Here is a tiny trained network, its code and every weight. The questions are about switching its units off for an input and a target symbol, where a switched-off unit gives its printed mean instead of its output.

import numpy as np


def w(rows, s, z=0):
    codes = np.array(rows[::2]) - 128.0
    scale = np.full(codes.shape[1], s)
    scale[-1] = z or s
    return codes * scale


def f(y):
    return y / 2 * (1 + np.tanh(0.7978845608 * (y + 0.044715 * y**3)))


def softmax(a):
    e = np.exp(a - a.max(-1, keepdims=True))
    return e / e.sum(-1, keepdims=True)


def log_softmax(a):
    a = a - a.max(-1, keepdims=True)
    return a - np.log(np.exp(a).sum(-1, keepdims=True))


def net(x, mask):
    ids = ['ΓΘΠΣΦβδεζηλμξτψω'.index(c) for c in x.split()]
    T = len(ids)
    res = E[ids] + P[:T]
    u = 0
    for l in range(2):
        r = res
        for j in range(3):
            rows = slice(3 * j, 3 * j + 3)
            q, k, v = (r @ M[l][rows].T for M in (Q, K, V))
            z = softmax(np.where(np.tri(T) > 0, q @ k.T / 3**0.5, -1e9)) @ v
            o = O[l][rows]
            res = res + np.where(mask[u + j], z, o[:, -1]) @ o[:, :-1]
        u += 3
        y = f(res @ A[l][:, :-1].T + A[l][:, -1])
        res = res + np.where(mask[u : u + 16], y, B[l][:, -1]) @ B[l][:, :-1]
        u += 16
    return log_softmax(res[-1] @ U[:, :-1].T + U[:, -1])


Q, K, V, O, A, B = {}, {}, {}, {}, {}, {}
E = w([
[134,134,132,150],'Γ',
[117,127,127,103],'Θ',
[110,156,122,109],'Π',
[114,161,111,98],'Σ',
[150,98,113,148],'Φ',
[143,153,165,154],'β',
[145,94,155,135],'δ',
[100,140,129,84],'ε',
[140,146,112,151],'ζ',
[37,152,183,178],'η',
[133,137,149,122],'λ',
[152,117,155,156],'μ',
[104,210,3,158],'ξ',
[118,118,129,70],'τ',
[140,131,137,189],'ψ',
[154,137,123,155],'ω',
],0.036)
P = w([
[159,191,121,156],'0',
[92,47,74,159],'1',
[158,210,146,148],'2',
[84,49,84,159],'3',
[155,221,165,141],'4',
[82,43,82,163],'5',
[153,233,174,138],'6',
[76,45,89,169],'7',
[153,244,186,135],'8',
[79,45,87,165],'9',
[146,246,190,126],'10',
[75,42,84,165],'11',
[146,254,197,119],'12',
[75,40,88,167],'13',
],0.01)
Q[0] = w([
[139,92,107,150],'0.h1',
[9,114,148,164],'0.h1',
[144,127,89,156],'0.h1',
[114,137,148,32],'0.h2',
[168,190,107,101],'0.h2',
[56,151,126,152],'0.h2',
[111,116,127,176],'0.h3',
[164,87,115,121],'0.h3',
[69,95,124,128],'0.h3',
],0.016)
K[0] = w([
[126,111,108,164],'0.h1',
[9,187,187,148],'0.h1',
[147,125,134,170],'0.h1',
[36,137,194,165],'0.h2',
[128,119,187,56],'0.h2',
[54,162,117,78],'0.h2',
[115,110,131,211],'0.h3',
[217,73,101,138],'0.h3',
[93,160,85,200],'0.h3',
],0.014)
V[0] = w([
[130,109,153,138],'0.h1',
[254,162,60,74],'0.h1',
[144,126,41,137],'0.h1',
[73,188,25,121],'0.h2',
[139,139,134,125],'0.h2',
[146,166,102,111],'0.h2',
[63,109,121,113],'0.h3',
[167,90,154,99],'0.h3',
[88,176,16,125],'0.h3',
],0.0049)
O[0] = w([
[123,90,120,164,128],'0.h1',
[171,171,254,45,6],'0.h1',
[110,120,171,65,87],'0.h1',
[43,127,68,136,195],'0.h2',
[134,117,114,129,121],'0.h2',
[129,97,79,106,121],'0.h2',
[115,81,89,140,164],'0.h3',
[131,113,136,75,93],'0.h3',
[200,115,112,183,202],'0.h3',
],0.0044,0.0021)
A[0] = w([
[90,120,122,126,34],'0.n1',
[192,54,220,107,26],'0.n2',
[188,67,106,64,59],'0.n3',
[128,128,129,129,127],'0.n4',
[104,119,124,128,43],'0.n5',
[133,108,208,91,21],'0.n6',
[136,84,170,47,24],'0.n7',
[50,29,127,111,159],'0.n8',
[113,166,204,104,16],'0.n9',
[110,118,110,126,70],'0.n10',
[70,80,92,122,2],'0.n11',
[139,84,252,160,51],'0.n12',
[102,113,143,130,53],'0.n13',
[122,201,98,134,51],'0.n14',
[57,191,143,83,77],'0.n15',
[81,93,118,142,98],'0.n16',
],0.013,0.0083)
B[0] = w([
[147,150,118,152,120],'0.n1',
[28,104,71,122,140],'0.n2',
[181,210,170,161,148],'0.n3',
[128,128,127,128,127],'0.n4',
[148,144,103,151,115],'0.n5',
[116,168,45,173,131],'0.n6',
[127,190,165,178,154],'0.n7',
[147,189,70,107,254],'0.n8',
[255,144,81,196,141],'0.n9',
[150,133,111,138,123],'0.n10',
[137,163,177,153,156],'0.n11',
[35,135,166,50,149],'0.n12',
[166,142,102,166,116],'0.n13',
[119,124,46,95,141],'0.n14',
[15,97,126,142,179],'0.n15',
[158,176,97,99,164],'0.n16',
],0.0094,0.009)
Q[1] = w([
[153,14,1,137],'1.h1',
[144,129,61,92],'1.h1',
[207,172,149,63],'1.h1',
[41,81,132,166],'1.h2',
[74,99,146,219],'1.h2',
[53,202,241,228],'1.h2',
[116,159,94,215],'1.h3',
[99,210,184,89],'1.h3',
[62,100,154,170],'1.h3',
],0.0068)
K[1] = w([
[74,158,56,179],'1.h1',
[82,147,135,114],'1.h1',
[151,165,152,122],'1.h1',
[91,70,140,132],'1.h2',
[110,99,175,146],'1.h2',
[190,9,140,114],'1.h2',
[149,77,70,103],'1.h3',
[136,175,187,87],'1.h3',
[156,93,136,167],'1.h3',
],0.011)
V[1] = w([
[200,90,122,20],'1.h1',
[134,111,130,71],'1.h1',
[130,153,154,131],'1.h1',
[62,141,91,226],'1.h2',
[130,104,102,135],'1.h2',
[153,136,153,171],'1.h2',
[136,96,119,63],'1.h3',
[134,117,105,111],'1.h3',
[224,70,131,2],'1.h3',
],0.0054)
O[1] = w([
[142,10,52,58,12],'1.h1',
[157,75,118,95,109],'1.h1',
[129,117,138,152,134],'1.h1',
[71,150,79,253,254],'1.h2',
[116,155,97,140,125],'1.h2',
[110,141,176,133,61],'1.h2',
[125,156,140,174,130],'1.h3',
[155,150,126,122,145],'1.h3',
[68,211,152,253,48],'1.h3',
],0.0046,0.0035)
A[1] = w([
[91,5,164,119,207],'1.n1',
[129,111,123,79,104],'1.n2',
[117,155,78,113,25],'1.n3',
[67,50,107,101,103],'1.n4',
[86,129,99,173,9],'1.n5',
[192,120,130,48,141],'1.n6',
[114,74,242,121,83],'1.n7',
[119,170,113,30,89],'1.n8',
[128,144,176,83,100],'1.n9',
[151,197,145,190,51],'1.n10',
[128,31,110,169,129],'1.n11',
[236,110,139,119,103],'1.n12',
[45,165,119,112,102],'1.n13',
[194,35,167,157,106],'1.n14',
[129,199,123,85,58],'1.n15',
[153,94,84,193,68],'1.n16',
],0.014,0.011)
B[1] = w([
[151,222,140,63,189],'1.n1',
[106,114,128,149,136],'1.n2',
[123,119,163,148,172],'1.n3',
[204,113,144,154,167],'1.n4',
[122,151,142,60,166],'1.n5',
[80,150,113,104,163],'1.n6',
[65,125,98,245,152],'1.n7',
[96,73,157,136,215],'1.n8',
[153,149,139,143,155],'1.n9',
[91,60,120,133,189],'1.n10',
[156,130,209,174,138],'1.n11',
[221,66,136,191,140],'1.n12',
[187,94,128,118,254],'1.n13',
[48,62,177,96,138],'1.n14',
[122,115,177,170,186],'1.n15',
[148,127,187,130,169],'1.n16',
],0.012,0.0099)
U = w([
[141,155,114,121,142],'Γ',
[50,109,50,51,184],'Θ',
[136,106,87,100,174],'Π',
[137,90,95,93,160],'Σ',
[221,116,112,169,113],'Φ',
[89,239,132,148,42],'β',
[181,114,133,41,118],'δ',
[119,34,147,103,59],'ε',
[146,175,127,132,167],'ζ',
[69,106,98,200,139],'η',
[111,210,95,40,187],'λ',
[186,222,166,110,64],'μ',
[143,201,1,122,255],'ξ',
[42,143,216,61,129],'τ',
[145,158,192,171,33],'ψ',
[162,106,230,122,50],'ω',
],0.0094,0.0053)

Each question gives the input, a string of symbols that net reads in full, and the target symbol t.
The units are the heads (3 rows each of Q, K, V and O) and the neurons (one row each of A and B). Each row of codes is followed by its name. A weight is (code - 128) times the scale printed after its matrix; where a second scale follows, it is the last column's (O, A, B and U).
mask holds one flag per unit, layer by layer, with each layer's heads first. A switched-off unit (its flag False) gives its mean, the last column of its rows in O or B, instead of its output. The means were averaged over made-up inputs and are rounded, as every weight is.
A unit's drop is (log p(t) with every unit on - log p(t) with that unit switched off) / (log p(t) with every unit on - log p(t) with every unit switched off).
The circuit of an input: a set's keep is (log p(t) with only the set's units on - log p(t) with every unit switched off) / (log p(t) with every unit on - log p(t) with every unit switched off). Starting from the 12 units with the biggest drops (on a tie, the unit counted first), units are removed one at a time, each time the one whose removal leaves the highest keep (on an exact tie, the one counted first), for as long as the keep stays at least 0.8.
circuit, biggest first: the units of the circuit, biggest drop first
k most important neurons: the k neurons with the biggest drops, biggest first
top k neurons in layer l: the k neurons of layer l with the biggest drops, biggest first
heads that matter: for each layer, one digit per head in row order, 1 if its drop is at least 0.15 and else 0, layers parted by /
input Φ τ τ Π Θ η Θ β, target η: 3 most important neurons	(1.n10, 1.n1, 0.n11)
input δ Φ τ ξ τ Π, target ξ: circuit, biggest first	(0.h3, 1.n8, 1.n15)
input τ τ ζ τ η Φ, target η: 2 most important neurons	(1.n10, 1.n1)
input τ Γ Θ ζ τ τ μ τ, target τ: heads that matter	000 / 010
input Θ Θ Φ τ Φ Π Π τ ζ η δ Φ δ ω, target η: circuit, biggest first	(1.h1, 1.n10, 0.h1)
input Φ ψ Θ ω, target ω: circuit, biggest first	(0.n8, 1.n11, 1.n16)
input λ η Φ Θ, target η: 2 most important neurons	(1.n10, 0.n11)
input ψ Θ τ Θ ζ τ δ Θ ξ τ τ ε ε τ, target ξ: circuit, biggest first	(0.h3, 1.h2, 1.n8, 0.n8)
input Θ τ ξ Γ, target ξ: top 2 neurons in layer 0	(0.n14, 0.n15)
input Σ Θ ω ε τ Φ Θ τ δ ε ψ Φ, target Φ: 4 most important neurons	(0.n8, 1.n12, 0.n12, 0.n15)
input δ λ η τ τ Π, target η: circuit, biggest first	(1.n10, 0.h1, 1.h1)
input ε ω η μ β τ Σ τ τ η τ τ δ λ, target η: circuit, biggest first	(0.h1, 1.n10, 1.h1)
input Φ ω Π τ β λ Θ ξ Θ τ Φ Σ, target ξ: circuit, biggest first	(0.h3, 1.n8, 1.h2)
input τ ε δ ξ λ δ Θ τ τ τ λ Π Φ μ, target ξ: most important neuron	(0.n8)
input Φ λ β λ ε η τ τ ε τ ε Σ, target η: circuit, biggest first	(1.n10, 0.h1, 1.h1)
input η ω τ ξ τ τ Φ η δ Θ, target η: most important neuron	(1.n10)
input τ β Φ Θ τ η Θ τ μ, target β: top 2 neurons in layer 0	(0.n12, 0.n8)
input τ τ Σ ζ Φ Θ δ, target μ: 4 most important neurons	(1.n1, 0.n2, 0.n8, 1.n4)
input ξ τ Φ ω Φ Θ ε τ ζ τ τ η η Γ, target η: 4 most important neurons	(1.n10, 0.n8, 0.n11, 0.n15)
input Γ Θ Γ τ ε τ Θ τ Σ η ω, target Φ: top 3 neurons in layer 1	(1.n12, 1.n1, 1.n5)
input η Θ Γ Φ τ λ ζ ε, target η: circuit, biggest first	(0.h1, 1.h1, 1.n1)
input β δ μ τ Φ δ λ τ Θ Θ μ τ μ Θ, target Θ: heads that matter	000 / 110
input Γ Θ Σ τ ψ Γ δ, target μ: 3 most important neurons	(1.n1, 0.n2, 1.n4)
input η τ τ τ τ τ ψ, target η: top 2 neurons in layer 1	(1.n10, 1.n1)
input μ Σ η, target Θ: 3 most important neurons	(1.n5, 1.n10, 0.n15)
input δ Φ Φ η Φ ε λ τ Γ ε Θ ε τ ε, target η: top 2 neurons in layer 0	(0.n8, 0.n11)
input Θ Φ τ τ λ τ δ τ ψ, target η: top 2 neurons in layer 1	(1.n1, 1.n10)
input τ τ τ μ Θ Φ μ Φ Π ε τ τ ξ ψ, target ξ: heads that matter	010 / 001
input Θ λ Θ β, target β: heads that matter	000 / 000
input η ε δ λ ε τ, target η: 3 most important neurons	(1.n10, 0.n8, 1.n15)
